(in the rows, 128 means zero)
Each row of numbers stands for one object and depends on some of the facts below. Use the named rows to name the rest.

Some facts about the objects:
K106	Θ	K110; K108	Θ	K806; K11	Θ	K750; K127	Θ	K719
K131	Θ	K604; K132	Θ	K633; K149	Θ	K365; K151	Θ	K746
K152	Θ	K437; K162	Θ	K231; K168	Θ	K553; K171	Θ	K428
K173	Θ	K581; K202	Θ	K285; K219	Θ	K194; K221	Θ	K403
K225	Θ	K131; K231	Θ	K826; K249	Θ	K735; K256	Θ	K418
K26	Θ	K678; K277	Θ	K454; K283	Θ	K420; K285	Θ	K353
K312	Θ	K256; K314	Θ	K753; K322	Θ	K788; K323	Θ	K359
K331	Θ	K982; K339	Θ	K149; K350	Θ	K98; K353	Θ	K855
K359	Θ	K127; K362	Θ	K732; K365	Θ	K797; K379	Θ	K171
K392	Θ	K731; K403	Θ	K987; K420	Θ	K642; K428	Θ	K162
K430	Θ	K780; K452	Θ	K861; K453	Θ	K350; K454	Θ	K756
K460	Θ	K83; K462	Θ	K830; K466	Θ	K323; K498	Θ	K173
K519	Θ	K621; K52	Θ	K941; K525	Θ	K942; K529	Θ	K221
K532	Θ	K923; K542	Θ	K703; K544	Θ	K314; K553	Θ	K74
K554	Θ	K814; K567	Θ	K484; K581	Θ	K554; K584	Θ	K379
K604	Θ	K452; K618	Θ	K829; K62	Θ	K689; K64	Θ	K818
K642	Θ	K249; K643	Θ	K62; K649	Θ	K430; K661	Θ	K462
K662	Θ	K751; K678	Θ	K690; K690	Θ	K283; K703	Θ	K670
K724	Θ	K778; K731	Θ	K518; K732	Θ	K386; K74	Θ	K580
K743	Θ	K514; K745	Θ	K202; K746	Θ	K653; K753	Θ	K339
K756	Θ	K529; K778	Θ	K618; K784	Θ	K928; K788	Θ	K983
K789	Θ	K794; K796	Θ	K362; K797	Θ	K661; K806	Θ	K151
K814	Θ	K796; K818	Θ	K525; K826	Θ	K944; K829	Θ	K64
K83	Θ	K694; K855	Θ	K152; K861	Θ	K789; K897	Θ	K246
K923	Θ	K835; K928	Θ	K52; K942	Θ	K542; K947	Θ	K97
K954	Θ	K503; K98	Θ	K897; K987	Θ	K649; K997	Θ	K567
K106	ε	K453; K112	ε	K453; K112	ε	K64; K132	ε	K532
K132	ε	K954; K132	ε	K830; K132	ε	K806; K132	ε	K746
K138	ε	K64; K138	ε	K826; K149	ε	K830; K149	ε	K778
K152	ε	K227; K152	ε	K806; K162	ε	K897; K173	ε	K529
K191	ε	K581; K194	ε	K830; K202	ε	K64; K202	ε	K806
K225	ε	K923; K227	ε	K830; K246	ε	K620; K246	ε	K746
K246	ε	K403; K249	ε	K152; K256	ε	K944; K277	ε	K544
K277	ε	K249; K283	ε	K806; K29	ε	K954; K29	ε	K359
K29	ε	K746; K339	ε	K64; K351	ε	K703; K353	ε	K826
K392	ε	K567; K420	ε	K620; K430	ε	K830; K430	ε	K746
K452	ε	K359; K452	ε	K83; K453	ε	K830; K454	ε	K633
K454	ε	K365; K462	ε	K829; K462	ε	K724; K484	ε	K830
K484	ε	K359; K525	ε	K64; K525	ε	K814; K525	ε	K890
K529	ε	K814; K532	ε	K830; K544	ε	K830; K544	ε	K106
K567	ε	K806; K576	ε	K98; K576	ε	K830; K581	ε	K532
K62	ε	K359; K62	ε	K922; K621	ε	K359; K621	ε	K890
K633	ε	K830; K634	ε	K227; K64	ε	K830; K643	ε	K745
K643	ε	K430; K669	ε	K942; K669	ε	K684; K670	ε	K954
K694	ε	K983; K694	ε	K83; K716	ε	K830; K716	ε	K152
K716	ε	K746; K724	ε	K830; K724	ε	K112; K724	ε	K149
K741	ε	K806; K745	ε	K227; K745	ε	K97; K746	ε	K830
K750	ε	K830; K750	ε	K256; K750	ε	K542; K756	ε	K620
K756	ε	K830; K756	ε	K437; K762	ε	K788; K762	ε	K982
K778	ε	K830; K788	ε	K620; K788	ε	K420; K788	ε	K814
K806	ε	K830; K814	ε	K620; K814	ε	K944; K814	ε	K437
K823	ε	K778; K823	ε	K942; K826	ε	K830; K829	ε	K249
K829	ε	K703; K890	ε	K359; K922	ε	K778; K922	ε	K684
K923	ε	K227; K923	ε	K778; K928	ε	K567; K928	ε	K778
K944	ε	K620; K954	ε	K806; K98	ε	K830; K982	ε	K633
K982	ε	K11; K987	ε	K227; K987	ε	K359; K987	ε	K621

Named rows:
[131 106 119 130 145 136 129 104 130 141 134 120 105 105 164 156 150 138
 111 144 109 118 120 107 131 134 140 116 119 118 112 119 147 130 146  83
 109 134 127 119 109 123] : K106
[125  75 108 169 131 159 159 146 119 137 145 141 107 148 174 141 196 111
 145 134 114  99 144 131  98 143  99 121 136 135 104 113 111 127 148  83
 152 142 155 108 109  98] : K581
[154 124 100 123 150 114 130 123 178 100 146 148  94 125 122 172 152 134
 104 117 111 108 144 114 132 126 142 120 132  96 154 120 162 121 151 104
 142 115 138 102 137 123] : K191
[168  90  90 155 153 159 106 100 139 167 136 171 128 124 189 173 110 140
 133 139 120  86 158  65 175 145 160 118  93 120  87 123  87 125 104 128
  47 153  85 113  96 115] : K756
[172  94 102 139 127 120 139 123 156 144 128 111 120 158 166 112 127  97
 111 165 101  96 112 122 122 110 159 125 131 152  70 126 153 104 145  95
 166  96 133 144 137 102] : K202
[209 105  96 137 126  94 129 154 165 144 123  99 136 174 162  88 134  96
  88 177 107  87 117 119 134 101 168 117 172 180  45 130 183 123 167  93
 195  97 133 119 146  76] : K567
[157 111 114  71 174 128 150  71 138 198  90 183  77 168 185 162  89  88
 138 127  83 111  90 118 160 134 119 141  70  89 112 140  70 119 112 115
  85 159 134 149  97 112] : K826
[197 119 187  61 167 130 131  97 102 221 100 152  91 122 171 207 151  92
 125 130  74 144 135 131 192 131 139 154 124 154 106 128 129 132 149 121
  23 198 137 164 110  79] : K64
[147 123 108 124 151 115 128 122 179 102 142 142  99 124 119 175 155 136
 103 114 113 112 144 114 131 128 137 118 136  94 155 118 157 122 144 102
 138 111 131 104 138 126] : K669
[ 84 100  95 158 123 148 122 179 110 112 131 139 153 105 164 130 180 119
 153 127 116 110 134 132  61 134  52 120 133 162 145 135 110 136 146 115
 134 140 140 116 120 103] : K362
[ 98 119 102 122 143 119 109 143 129 120 110 114 145  85 173 124 126 133
 119 144 121 112 108 148  83 116  96 133 106 130 139 156 136 138 146 118
 102  99 112 137 136 140] : K285
[ 98 122 103 131 133 139 102 137 129 122 112 107 153  76 171 120 127 129
 118 146 115 117 106 123  81 111 100 124 128 136 152 144 145 128 144 123
 104 114 104 153 126 129] : K131
[102 110 103 135 145 121 113 141 131 125 117 112 160  83 165 124 133 129
 110 140 121 116 128 147  81 115  97 136 125 119 148 152 132 136 149 119
  85 100  96 142 137 136] : K168
[ 85 115  94 119 135 127 127 138 138 112 120 124 144  69 173 142 134 119
 139 131 108 110 123 178 104 115 101 139  89 133 131 161 136 127 132 128
 108  84 109 157 148 140] : K322
[100 120 107 128 138 127 107 146 130 116 120 112 153  72 162 134 132 128
 121 136 112 117 116 141  92 123  99 127 112 140 142 144 138 127 135 120
  94 108 111 139 135 129] : K997
[ 95 120 105 128 135 124  99 145 130 111 121 118 154  76 158 135 130 131
 116 129 109 116 112 121  82 122  97 122 111 151 145 142 147 125 136 119
 100 123 118 132 125 126] : K52
[115 147  89 108 145 106 106 149 176  84 129 148 140  90 120 163 136 143
 112 112 116 116 137 130 108 119  96 124 126 106 190 146 156 132 144 136
 120 102 117 116 153 129] : K719

Name these rows:
No name comes twice in this set of rows, the named rows included.
[150  69 100 249 155 216 155 142  80  64 195 181  92 108 161 143 180 147
 210 156 145  82 175 109 101 182 118 109 118 119  88 119 103 131 183 105
  97 144 213  96 108 115] => K814
[181  99 109 124 133  91 132 145 163 149 122  94 123 172 167 110 144 100
  85 164 102  93 111 124 117 112 165 116 139 168  59 125 172 119 158  81
 190 100 132 107 137  99] => K152
[200 135  81 113 144  79 129 158 199 104 136 143 116 173 126 134 139 112
  93 135 110  95 139 121 153 111 154 117 157 136  97 131 189 126 162 107
 193  97 142  91 161  89] => K741
[162  82 125 198 177 166 129 121 117  70 175 151  98 100 144 147 117 137
 153 153 138  92 151 119 127 174 174 123  65 112  84 136 123 120 157 111
  41 102 175  98 130 147] => K788
[129  93 101 150 132 142 115 116 147 134 137 127 128 108 180 166 144 142
 107 136 114 100 131  95 128 126 154 115 103 148  92 116 137 117 110  98
 105 127 100 117 110 121] => K454
[166 130 105 143 165 127 128 120 167  78 157 170  92 108 114 178 136 142
 122 121 123 104 150 102 140 140 144 116 125  83 144 128 153 128 159 118
 111 121 155 101 133 126] => K246
[182 112 105 115 136  82 112 130 156 132 101 102 113 185 169  87 102 105
  91 184 116  90  59 107  94 113 164 113 111 174  72 131 169 122 159  83
 181 104 160 115 135 107] => K283
[124 189  75  24 177 104 120 101 158 160 105 212 112 101 144 185  99 130
 135  80  64 124 111  92 201 131  52 133 111  95 166 162 108 151 108 146
 103 198 122 132 115  80] => K830
[202 103 101 132 124  84 127 161 169 139 127 104 131 192 155  90 135  94
  86 173 101  90 120 116 137 104 165 118 160 187  45 125 177 113 162  89
 201  89 137 109 153  74] => K954
[147 118 113  80 170 109 154  89 177 178 117 158  79 157 141 200 162 123
  90  94 102 124 147 115 148 128 120 130 143  48 173 119 118 136 134  91
 116 146 106 109 114 119] => K484
[ 89 108  94 142 134 137 126 164 117 112 128 129 152  97 166 133 167 122
 143 128 114 114 130 143  73 128  69 127 128 143 143 142 120 132 142 119
 119 121 129 129 131 115] => K732
[126  77 113 165 137 155 147 134 121 127 143 129 110 127 168 141 178 121
 138 140 115 101 140 122 101 143 117 120 125 133 103 117 123 121 153  88
 133 131 151 118 114 114] => K173
[148  72  81 198 125 170 104 109 164 107 158 144 131  82 187 192 138 160
 131 131 124  72 162  83 142 138 193 105  89 138  69 121 135 108 102 118
  82 113  87 122 107 134] => K529

Now the same objects, written a new way:
Known rows:
[139 139 130 132 124 127 126 142 138 118 129 132 128 142 127 132 123 134
 145 129 136 125 142 125 125 108 130 141 122 132 129 124 124 134 128 113
 131] : K835
[175 111 134 154 118 120 143 164 111 132  67 127 135 148 124 131 125 130
 143 123 132 117 121 115 143 114 134 127 120 131 157 130 114 141 155 153
 127] : K620
[169  99 144 153 126 126 146 144 114 150  76 117 137 142 113 116 131 124
 115 132 123 118 106 113 148 135 126 110 139 131 163 124 109 148 146 157
 113] : K788
[128 117 114 162 134 121 147  82 111 124 147 147 125  98 111 121 143 117
  94 136 131 129 139 141 136 129 122 128 139 102  85 115 128 123 136 128
 129] : K194
[143 141 133 130 124 128 128 139 142 115 130 134 128 142 125 138 124 132
 153 130 136 124 147 121 124 108 130 140 123 129 126 121 121 136 127 111
 132] : K735
[140 139 131 132 124 128 127 142 139 117 129 132 128 142 126 133 124 134
 145 128 136 125 143 123 125 108 130 140 122 132 128 122 123 134 128 112
 132] : K719
[145 112 138 137 129 130 135 132 123 143 106 120 132 134 119 120 131 127
 115 133 123 124 114 119 137 138 125 115 137 130 143 125 119 139 132 143
 118] : K256
[105 115 136 110 143 123 117 122 189 142 189 122 126 122 136 162 139  92
 115 134 133 123 128 148 133 155 126 129 134 111 156 131  94 155 120 132
 115] : K339
[126 139 125 120 130 120 121 152 122 137 139 125 131 168 126 131 125 132
 121 123 126 121 127 136 125  95 122 149 111 139 124 126 123 128 144 113
 143] : K362
[128 139 129 119 124 126 125 143 133 121 130 132 127 136 134 129 124 133
 144 123 130 127 134 127 127 115 130 133 120 133 139 132 128 127 133 121
 132] : K83
[139 140 131 130 124 127 126 143 140 117 132 132 128 142 128 131 123 134
 145 128 136 125 143 124 124 108 131 141 122 132 130 123 123 134 127 111
 132] : K983
[154 139 118 154 134 128 144 109 103 133 135 160 124 121 116  58 147 107
  76 140 125 132 111 104 153 170 126 128 139 107  84 128 141  63 137 142
 136] : K430
[115 118 129 123 133 134 121 112 130 141 127 110 133 122 132 143 130 119
 130 127 121 131 112 123 126 155 124 118 131 135 137 133 142 125 119 136
 122] : K392
[140 139 131 132 124 128 126 142 139 118 131 132 128 142 127 133 123 134
 147 129 136 125 143 124 125 109 130 141 122 130 128 123 124 133 128 113
 131] : K580
[132 106 118 135 134 124 139 109  89 135 139 151 113  90 108 139 139 150
  87 140 116 134 128 146 123 155 129 107 134 107  42 124 130 109 117 158
 134] : K227
[ 94 157 139 113 129 126 135 152 134 120 134 150 120 113 129 117 137 154
 184 121 113 129 138 130 143  73 116 121 124 147 157 156 147 116 157 101
 121] : K359
[129 111 138  87 131 135 116 156 110 148 128 126 115 124 125 131 125 161
 103 136 108 133 108 133 114 163 134  96 129 136  90 137 123 116 101 162
 130] : K745

Rows to name:
No name comes twice in this set of rows, the named rows included.
[128 117 114 164 134 120 148  79 110 124 148 149 124  98 111 115 143 116
  85 136 131 130 138 143 136 133 122 128 142  98  82 112 126 124 136 130
 129] => K633
[126 157 148 103 136 142 129 141 116 142 132 151 118 132 114  77 139 146
 131 139 104 132 113  95 141 141 119 107 139 146 114 142 152  80 127 120
 127] => K987
[106 135 137  63 135 146 126  92  85 134  78 118 125 134 125  93 123 107
 107 128 107 119 124 110 114 100 134  90 143 139 118 106 131 141 124 143
 153] => K277
[131 118 138 123 129 139 131 112 147 122 135 130 125 102 133 117 132 117
 134 135 127 133 130 114 128 167 133 102 145 121 138 129 126 131 107 143
 119] => K581
[ 78 144 116 140 121 120 143  50  97 129 106  92 124 104 126 125 122 139
  73 127 118 147 107 151 140 168 135 138 144  84 105 124 110 124 141 148
  98] => K724
[123 117 116 148 133 122 142  93 110 129 140 141 126 102 119 121 140 116
  94 131 126 131 128 140 135 139 124 123 137 107  99 122 129 121 136 140
 129] => K576
[128 131 138 129 132 133 129 123 140 132 138 126 128 130 117 120 131 133
 126 137 126 127 131 123 129 123 122 125 138 132 127 122 125 135 119 113
 120] => K694
[137 155 131 102 126 136 126 121 105 119  97 136 130 155 130 105 120 112
 140 124 125 120 135  99 122 108 133 126 125 136 126 116 140 117 135 123
 152] => K221
[114 110 105 148 134 118 145  80  97 130 137 143 124  89 125 114 144 107
  80 127 124 133 120 147 137 150 126 119 136  98  92 127 132 112 143 154
 134] => K532
[123 129 136 130 131 130 123 106 132 139 147 122 132 136 123 146 126 128
 123 130 123 132 122 122 123 166 118 121 133 131 134 122 138 137 121 121
 119] => K669
[152 134 132 139 123 125 132 146 136 119 117 133 130 145 123 133 124 132
 147 129 137 122 143 120 128 106 131 140 122 129 133 121 119 138 134 118
 131] => K437
[ 97 143 138 102 122 138 126 118 121 134  94  86 118 121 121 100 110 168
  79 140 122 141 108 145 129 132 146 134 149 111 110 121  90 133 101 139
  97] => K829

